Below is a small trained network, with its code and all its weights. Each question gives an input and a class and asks what happens when units are switched off, that is, made to give their printed mean instead of their output.

import numpy as np


def w(rows, s, z=0):
    codes = np.array(rows[::2]) - 128.0
    scale = np.full(codes.shape[1], s)
    scale[-1] = z or s
    return codes * scale


def f(y):
    return np.maximum(y, 0)


def log_softmax(a):
    a = a - a.max(-1, keepdims=True)
    return a - np.log(np.exp(a).sum(-1, keepdims=True))


def net(x, mask):
    res = np.array(x, float).reshape(1, 7) / 4 @ E
    y = f(res @ A[0][:, :-1].T + A[0][:, -1])
    res = res + np.where(mask, y, B[0][:, -1]) @ B[0][:, :-1]
    return log_softmax(res[-1] @ U[:, :-1].T + U[:, -1])


A, B = {}, {}
E = w([
[160,197,105,148,140,118,254,27,151],'x0',
[131,134,118,121,153,134,117,124,139],'x1',
[137,83,32,96,74,24,82,72,109],'x2',
[118,16,140,201,244,101,151,86,47],'x3',
[128,123,138,105,153,111,128,121,160],'x4',
[126,133,141,117,153,118,108,104,157],'x5',
[255,40,138,114,71,219,123,85,157],'x6',
],0.0094)
A[0] = w([
[63,167,100,141,147,96,132,131,133,36],'n0',
[114,77,171,110,128,118,44,209,126,41],'n1',
[130,95,44,120,100,66,116,102,131,96],'n2',
[123,171,112,101,95,150,126,157,146,162],'n3',
[132,146,183,145,150,168,144,162,119,164],'n4',
[132,176,133,89,76,146,104,136,157,154],'n5',
[178,80,124,120,113,185,112,99,149,19],'n6',
[155,97,135,134,125,144,19,176,113,32],'n7',
[159,177,101,150,134,127,211,57,128,2],'n8',
[97,62,136,168,156,123,151,104,105,178],'n9',
[102,163,124,92,100,125,111,137,149,110],'n10',
[121,134,204,149,151,185,162,163,149,101],'n11',
[213,85,156,125,100,164,125,95,148,28],'n12',
[132,166,131,84,79,142,123,149,149,134],'n13',
[10,195,124,138,159,89,115,147,97,34],'n14',
[118,149,203,134,156,171,156,160,125,64],'n15',
[164,147,121,139,140,112,179,90,158,90],'n16',
[135,153,143,105,107,137,127,102,110,63],'n17',
[119,70,142,137,173,131,124,119,80,163],'n18',
[113,110,113,127,130,152,92,143,115,15],'n19',
[129,96,71,103,97,82,101,99,113,77],'n20',
[147,85,150,176,187,114,144,122,98,155],'n21',
],0.013,0.002)
B[0] = w([
[95,32,142,100,124,164,177,152,151,196],'n0',
[183,219,232,44,142,129,191,139,45,246],'n1',
[63,181,53,56,96,153,77,64,145,232],'n2',
[186,113,123,159,187,68,78,148,171,208],'n3',
[98,164,74,110,88,135,94,67,99,197],'n4',
[156,127,127,180,193,76,109,163,181,232],'n5',
[88,25,127,138,82,141,200,141,172,218],'n6',
[149,173,167,115,140,143,188,125,98,235],'n7',
[188,205,254,81,158,111,163,137,42,231],'n8',
[173,123,90,170,203,83,81,161,173,217],'n9',
[145,116,107,153,138,105,129,168,161,193],'n10',
[67,192,67,73,87,190,22,76,156,216],'n11',
[91,29,133,122,87,175,173,160,151,234],'n12',
[177,119,70,176,171,64,88,153,182,220],'n13',
[78,37,142,152,91,174,206,150,153,248],'n14',
[88,122,74,93,106,146,67,87,135,204],'n15',
[146,163,160,94,125,108,159,140,77,195],'n16',
[140,110,139,153,160,128,131,123,103,152],'n17',
[190,121,115,191,162,72,74,176,150,213],'n18',
[124,159,141,118,148,116,146,141,86,162],'n19',
[97,182,74,104,107,191,71,53,125,218],'n20',
[157,150,96,185,173,95,108,140,189,220],'n21',
],0.0088,0.013)
U = w([
[211,119,93,220,166,54,76,169,174,125],'0',
[91,160,64,102,99,164,50,47,128,91],'1',
[198,178,211,110,135,115,179,133,67,252],'2',
[107,2,129,157,100,161,196,154,156,33],'3',
],0.013,0.002)

Each question gives the input, the list of numbers given to net, and the class t.
The units are the neurons (one row each of A and B). Each row of codes is followed by its name. A weight is (code - 128) times the scale printed after its matrix; where a second scale follows, it is the last column's (A, B and U).
mask holds one flag per neuron, in row order. A switched-off neuron (its flag False) gives its mean, the last column of its row in B, instead of its output. The means were averaged over made-up inputs and are rounded, as every weight is.
A unit's drop is (log p(t) with every unit on - log p(t) with that unit switched off) / (log p(t) with every unit on - log p(t) with every unit switched off).
The circuit of an input: a set's keep is (log p(t) with only the set's units on - log p(t) with every unit switched off) / (log p(t) with every unit on - log p(t) with every unit switched off). Starting from the 12 units with the biggest drops (on a tie, the unit counted first), units are removed one at a time, each time the one whose removal leaves the highest keep (on an exact tie, the one counted first), for as long as the keep stays at least 0.8.
circuit, biggest first: the units of the circuit, biggest drop first
top k neurons: the k neurons with the biggest drops, biggest first
drop when u is switched off: that unit's drop, to one decimal
input [8,-5,4,2,-5,5,-2], class 2: circuit, biggest first : [n8]
input [-3,-8,3,0,-4,4,2], class 1: top 2 neurons : [n8 n20]
input [-5,7,-7,5,1,-1,7], class 1: top 4 neurons : [n11 n4 n14 n15]
input [-6,-6,0,-6,4,-3,-7], class 3: top 3 neurons : [n14 n0 n8]
input [2,-6,-2,5,3,0,-6], class 3: top 2 neurons : [n14 n0]
input [0,8,2,-1,-5,-2,2], class 1: top 3 neurons : [n14 n0 n18]
input [8,8,7,5,-2,8,8], class 2: top 4 neurons : [n8 n16 n14 n11]
input [3,6,6,-7,1,-6,-6], class 0: top 4 neurons : [n3 n5 n13 n11]
input [-6,4,5,3,7,-3,-1], class 2: top 3 neurons : [n1 n11 n7]
input [5,-7,-3,3,6,0,7], class 3: top 3 neurons : [n12 n6 n1]
input [-6,6,1,1,-6,-7,-6], class 2: top 4 neurons : [n1 n12 n6 n7]
input [6,3,2,-7,8,-6,5], class 0: top 4 neurons : [n13 n1 n5 n3]
input [-8,-3,3,5,-1,-7,-8], class 2: top 3 neurons : [n1 n12 n6]
input [7,0,-6,8,-4,8,3], class 0: top 4 neurons : [n21 n9 n1 n18]
input [-1,8,-8,3,-5,5,8], class 1: circuit, biggest first : [n11]
input [7,-6,6,5,4,0,0], class 2: top 4 neurons : [n8 n11 n16 n15]
input [5,8,-7,-1,-6,2,3], class 1: drop when n11 is switched off : 0.6
input [4,-3,2,-8,6,1,-7], class 0: drop when n13 is switched off : 0.4
input [-7,-1,-7,6,-4,-7,-6], class 1: drop when n15 is switched off : 1.0
input [-6,1,2,-2,-7,6,-8], class 3: drop when n14 is switched off : 1.3
input [-5,6,2,-3,4,7,-8], class 3: circuit, biggest first : [n14]
